Below is a small trained network, with its code and all its weights. Each question gives an input and a class and asks what happens when units are switched off, that is, made to give their printed mean instead of their output.

import numpy as np


def w(rows, s, z=0):
    codes = np.array(rows[::2]) - 128.0
    scale = np.full(codes.shape[1], s)
    scale[-1] = z or s
    return codes * scale


def f(y):
    return np.maximum(y, 0)


def log_softmax(a):
    a = a - a.max(-1, keepdims=True)
    return a - np.log(np.exp(a).sum(-1, keepdims=True))


def net(x, mask):
    res = np.array(x, float).reshape(1, 8) / 4 @ E
    y = f(res @ A[0][:, :-1].T + A[0][:, -1])
    res = res + np.where(mask, y, B[0][:, -1]) @ B[0][:, :-1]
    return log_softmax(res[-1] @ U[:, :-1].T + U[:, -1])


A, B = {}, {}
E = w([
[122,56,88],'x0',
[139,89,115],'x1',
[156,48,131],'x2',
[178,106,129],'x3',
[107,115,92],'x4',
[42,146,226],'x5',
[144,118,70],'x6',
[11,55,1],'x7',
],0.0076)
A[0] = w([
[235,39,118,117],'n1',
[81,154,46,141],'n2',
[117,58,68,172],'n3',
[91,189,71,95],'n4',
[191,112,73,137],'n5',
[210,141,194,85],'n6',
[155,164,240,229],'n7',
[25,228,129,200],'n8',
[174,148,154,10],'n9',
[108,3,124,205],'n10',
[141,154,190,255],'n11',
[130,183,131,67],'n12',
[43,91,110,215],'n13',
[115,197,207,254],'n14',
],0.011,0.004)
B[0] = w([
[110,103,247,209],'n1',
[197,110,119,214],'n2',
[107,146,146,237],'n3',
[197,25,138,172],'n4',
[1,135,194,191],'n5',
[152,119,163,204],'n6',
[215,210,227,254],'n7',
[228,142,43,232],'n8',
[140,52,110,154],'n9',
[95,191,179,244],'n10',
[212,193,159,217],'n11',
[123,69,13,154],'n12',
[198,180,93,236],'n13',
[188,172,130,247],'n14',
],0.0057,0.0091)
U = w([
[181,120,196,86],'0',
[6,178,66,159],'1',
[174,161,123,217],'2',
[230,79,47,252],'3',
[102,242,185,250],'4',
[81,117,9,4],'5',
[45,2,250,9],'6',
[190,76,202,43],'7',
],0.007,0.0041)

Each question gives the input, the list of numbers given to net, and the class t.
The units are the neurons (one row each of A and B). Each row of codes is followed by its name. A weight is (code - 128) times the scale printed after its matrix; where a second scale follows, it is the last column's (A, B and U).
mask holds one flag per neuron, in row order. A switched-off neuron (its flag False) gives its mean, the last column of its row in B, instead of its output. The means were averaged over made-up inputs and are rounded, as every weight is.
A unit's drop is (log p(t) with every unit on - log p(t) with that unit switched off) / (log p(t) with every unit on - log p(t) with every unit switched off).
The circuit of an input: a set's keep is (log p(t) with only the set's units on - log p(t) with every unit switched off) / (log p(t) with every unit on - log p(t) with every unit switched off). Starting from the 12 units with the biggest drops (on a tie, the unit counted first), units are removed one at a time, each time the one whose removal leaves the highest keep (on an exact tie, the one counted first), for as long as the keep stays at least 0.8.
units of the circuit, in order: the units of the circuit, biggest drop first
k most important neurons: the k neurons with the biggest drops, biggest first
drop of u: that unit's drop, to one decimal
input [6,0,2,1,0,0,-5,7], class 1: units of the circuit, in order => [n7, n10, n11]
input [-8,3,-7,-1,-4,1,2,-4], class 2: units of the circuit, in order => [n8, n12]
input [-2,-5,-8,-6,3,-4,-8,4], class 3: most important neuron => [n8]
input [-8,-2,-5,3,1,2,-8,1], class 2: units of the circuit, in order => [n8, n10]
input [1,6,6,-7,3,-8,-4,1], class 4: 2 most important neurons => [n10, n4]
input [6,-6,-2,-6,-5,-5,4,2], class 1: units of the circuit, in order => [n7, n8, n11]
input [2,6,2,-2,-4,6,-2,7], class 1: units of the circuit, in order => [n7, n10, n1]
input [4,-8,3,-4,-8,6,4,7], class 3: 4 most important neurons => [n8, n13, n5, n2]
input [6,-8,7,7,5,-8,-1,-6], class 6: 2 most important neurons => [n1, n5]
input [3,6,1,-8,-8,2,4,0], class 1: drop of n1 => 0.1
input [0,-4,-8,-7,1,5,-3,4], class 3: drop of n8 => 0.2
input [-4,-7,-6,2,5,3,-3,5], class 3: drop of n8 => 0.2
